Below is a small trained network, with its code and all its weights. Each question gives an input and a class and asks what happens when units are switched off, that is, made to give their printed mean instead of their output.

import numpy as np


def w(rows, s, z=0):
    codes = np.array(rows[::2]) - 128.0
    scale = np.full(codes.shape[1], s)
    scale[-1] = z or s
    return codes * scale


def norm(h):
    return h / np.sqrt((h * h).mean(-1, keepdims=True) + 1e-5)


def f(y):
    return np.maximum(y, 0)


def log_softmax(a):
    a = a - a.max(-1, keepdims=True)
    return a - np.log(np.exp(a).sum(-1, keepdims=True))


def net(x, mask):
    res = np.array(x, float).reshape(1, 5) / 4 @ E
    u = 0
    for l in range(3):
        y = f(norm(res) @ A[l][:, :-1].T + A[l][:, -1])
        res = res + np.where(mask[u : u + 12], y, B[l][:, -1]) @ B[l][:, :-1]
        u += 12
    return log_softmax(norm(res)[-1] @ U[:, :-1].T + U[:, -1])


A, B = {}, {}
E = w([
[178,124,254,153,73,49,115,178,3,193],'x0',
[126,126,132,126,126,129,129,132,130,125],'x1',
[130,129,130,128,132,126,130,128,131,132],'x2',
[106,66,181,28,182,204,52,141,107,174],'x3',
[199,64,201,229,198,173,134,145,83,15],'x4',
],0.0086)
A[0] = w([
[115,167,59,171,149,137,154,103,169,32,65],'0.n0',
[132,2,112,121,150,182,64,97,150,151,117],'0.n1',
[176,72,124,223,240,230,144,180,167,17,58],'0.n2',
[193,69,180,196,190,157,119,133,87,21,56],'0.n3',
[104,126,54,118,124,188,137,58,209,88,124],'0.n4',
[119,80,106,200,207,181,94,154,135,28,107],'0.n5',
[167,88,92,180,131,145,174,103,110,108,3],'0.n6',
[121,132,130,38,163,127,125,152,149,89,27],'0.n7',
[198,96,140,174,210,159,68,106,101,70,55],'0.n8',
[153,159,82,128,127,134,171,105,188,115,26],'0.n9',
[247,89,159,207,204,186,212,114,100,45,60],'0.n10',
[102,169,115,185,209,125,157,109,117,161,1],'0.n11',
],0.0073,0.0062)
B[0] = w([
[100,100,122,167,197,38,74,98,189,116,189],'0.n0',
[110,136,107,14,142,135,114,158,141,86,190],'0.n1',
[91,146,148,79,254,83,241,26,73,87,254],'0.n2',
[229,192,100,131,44,154,26,233,160,100,239],'0.n3',
[164,158,97,148,88,122,42,219,159,92,214],'0.n4',
[95,90,125,113,194,141,177,42,82,202,224],'0.n5',
[102,130,140,252,79,89,120,79,144,168,141],'0.n6',
[66,93,107,162,151,144,83,77,179,170,139],'0.n7',
[142,220,151,87,183,181,159,165,101,188,199],'0.n8',
[19,214,130,162,173,121,130,209,138,59,152],'0.n9',
[77,63,112,197,36,37,20,39,150,126,244],'0.n10',
[134,172,66,86,134,78,126,213,151,83,128],'0.n11',
],0.0068,0.0088)
A[1] = w([
[163,107,212,69,95,96,108,171,69,160,93],'1.n0',
[189,112,176,131,112,186,146,163,126,96,1],'1.n1',
[186,143,101,175,41,87,190,91,85,165,41],'1.n2',
[127,93,130,144,133,103,221,137,143,71,70],'1.n3',
[125,78,140,187,124,137,125,213,92,109,69],'1.n4',
[122,130,115,160,130,128,217,78,143,102,14],'1.n5',
[74,162,73,215,78,77,201,75,147,112,92],'1.n6',
[117,198,105,180,123,54,153,143,110,106,124],'1.n7',
[93,136,100,117,156,129,93,176,182,105,41],'1.n8',
[171,122,162,143,141,139,104,129,66,58,107],'1.n9',
[127,125,130,121,119,105,251,118,93,209,15],'1.n10',
[156,106,120,218,60,78,160,146,105,135,55],'1.n11',
],0.011,0.0051)
B[1] = w([
[74,111,148,169,166,29,149,148,141,187,254],'1.n0',
[174,180,56,159,229,179,85,164,199,142,140],'1.n1',
[216,38,76,56,119,218,194,86,14,123,214],'1.n2',
[90,70,189,177,124,147,96,83,123,173,141],'1.n3',
[123,164,84,138,158,167,84,32,171,74,158],'1.n4',
[76,52,179,85,137,68,109,102,145,171,144],'1.n5',
[146,99,186,163,217,74,168,202,172,150,243],'1.n6',
[226,150,100,168,134,134,202,116,140,185,248],'1.n7',
[150,170,97,122,21,179,162,156,131,161,181],'1.n8',
[130,122,87,170,106,181,82,183,213,150,204],'1.n9',
[201,26,139,41,254,102,204,177,99,136,164],'1.n10',
[146,168,75,37,73,196,142,60,80,132,211],'1.n11',
],0.0086,0.0092)
A[2] = w([
[89,132,117,67,39,216,78,145,125,93,2],'2.n0',
[147,130,160,204,193,105,93,113,127,95,37],'2.n1',
[152,148,145,134,111,155,1,214,152,142,99],'2.n2',
[221,187,103,189,44,123,156,140,151,107,75],'2.n3',
[142,154,180,114,180,160,95,139,128,161,29],'2.n4',
[99,140,103,70,118,217,78,61,125,88,84],'2.n5',
[68,149,105,60,183,91,103,116,159,111,112],'2.n6',
[133,122,164,53,179,194,121,76,76,40,7],'2.n7',
[161,198,124,175,129,153,152,213,166,121,86],'2.n8',
[195,109,181,146,92,90,80,190,80,125,154],'2.n9',
[5,78,191,144,79,44,120,111,96,130,53],'2.n10',
[173,137,131,132,122,188,131,60,89,53,115],'2.n11',
],0.012,0.0062)
B[2] = w([
[179,96,179,154,93,145,178,30,197,140,166],'2.n0',
[145,95,180,93,143,111,179,130,174,129,220],'2.n1',
[191,87,174,154,194,170,191,128,153,144,227],'2.n2',
[58,175,90,123,65,91,36,136,104,92,254],'2.n3',
[111,124,102,136,151,138,107,161,164,76,170],'2.n4',
[157,144,164,132,100,172,174,91,79,167,202],'2.n5',
[151,110,156,156,73,119,109,126,106,128,237],'2.n6',
[53,248,61,74,180,165,148,170,62,106,187],'2.n7',
[74,154,115,58,98,111,111,186,129,145,208],'2.n8',
[121,115,111,148,108,200,67,158,147,71,222],'2.n9',
[63,173,174,128,113,73,39,104,97,118,167],'2.n10',
[56,160,76,144,82,124,98,157,85,87,201],'2.n11',
],0.015,0.0072)
U = w([
[61,213,25,70,69,67,134,220,220,146,128],'0',
[193,92,203,96,30,230,210,33,211,210,83],'1',
[237,32,65,40,139,115,251,147,13,220,3],'2',
[27,65,209,77,113,26,25,154,38,212,73],'3',
[93,55,129,202,228,4,198,26,210,16,124],'4',
[34,220,122,57,200,209,176,61,45,49,167],'5',
[164,83,30,215,18,138,42,95,46,38,245],'6',
[177,35,208,193,231,213,73,215,187,84,32],'7',
],0.016,0.0049)

Each question gives the input, the list of numbers given to net, and the class t.
The units are the neurons (one row each of A and B). Each row of codes is followed by its name. A weight is (code - 128) times the scale printed after its matrix; where a second scale follows, it is the last column's (A, B and U).
mask holds one flag per neuron, layer by layer. A switched-off neuron (its flag False) gives its mean, the last column of its row in B, instead of its output. The means were averaged over made-up inputs and are rounded, as every weight is.
A unit's drop is (log p(t) with every unit on - log p(t) with that unit switched off) / (log p(t) with every unit on - log p(t) with every unit switched off).
The circuit of an input: a set's keep is (log p(t) with only the set's units on - log p(t) with every unit switched off) / (log p(t) with every unit on - log p(t) with every unit switched off). Starting from the 12 units with the biggest drops (on a tie, the unit counted first), units are removed one at a time, each time the one whose removal leaves the highest keep (on an exact tie, the one counted first), for as long as the keep stays at least 0.8.
units of the circuit, in order: the units of the circuit, biggest drop first
most important unit: the unit with the biggest drop
k most important neurons: the k neurons with the biggest drops, biggest first
k most important neurons of layer l: the k neurons of layer l with the biggest drops, biggest first
input [1,3,4,-3,0], class 2: 3 most important neurons of layer 0	0.n3, 0.n4, 0.n10
input [0,0,7,3,8], class 5: units of the circuit, in order	0.n2
input [6,-7,-2,1,3], class 7: 2 most important neurons	2.n2, 1.n0
input [0,4,-6,6,3], class 5: 4 most important neurons	2.n7, 0.n2, 1.n6, 0.n1
input [-4,-7,2,1,0], class 1: 2 most important neurons	1.n6, 1.n0
input [3,-8,-5,0,-7], class 2: 2 most important neurons	0.n10, 0.n3
input [0,8,-3,5,-8], class 1: 2 most important neurons of layer 0	0.n2, 0.n5
input [5,-3,6,-5,0], class 2: 3 most important neurons of layer 0	0.n3, 0.n4, 0.n10
input [-5,-8,5,-1,6], class 4: 2 most important neurons	0.n10, 0.n2
input [7,-8,8,4,1], class 7: 3 most important neurons	0.n10, 0.n2, 0.n5
input [-3,5,-4,0,4], class 4: 3 most important neurons	0.n10, 0.n2, 1.n2
input [2,3,5,0,8], class 6: 2 most important neurons	0.n10, 0.n3
input [7,-7,3,-1,1], class 6: 2 most important neurons	0.n2, 0.n5
input [0,4,2,-8,2], class 4: most important unit	1.n6
input [-2,7,0,1,3], class 5: 2 most important neurons of layer 1	1.n0, 1.n6
input [6,-8,8,-3,1], class 6: 2 most important neurons of layer 0	0.n2, 0.n5
input [3,-4,-7,1,-8], class 3: 2 most important neurons	1.n7, 0.n2
input [-5,3,-7,0,8], class 4: 4 most important neurons of layer 0	0.n10, 0.n2, 0.n0, 0.n6
input [-2,8,5,1,-3], class 1: 2 most important neurons of layer 1	1.n7, 1.n6
input [4,-3,-6,-1,-1], class 2: most important unit	0.n3
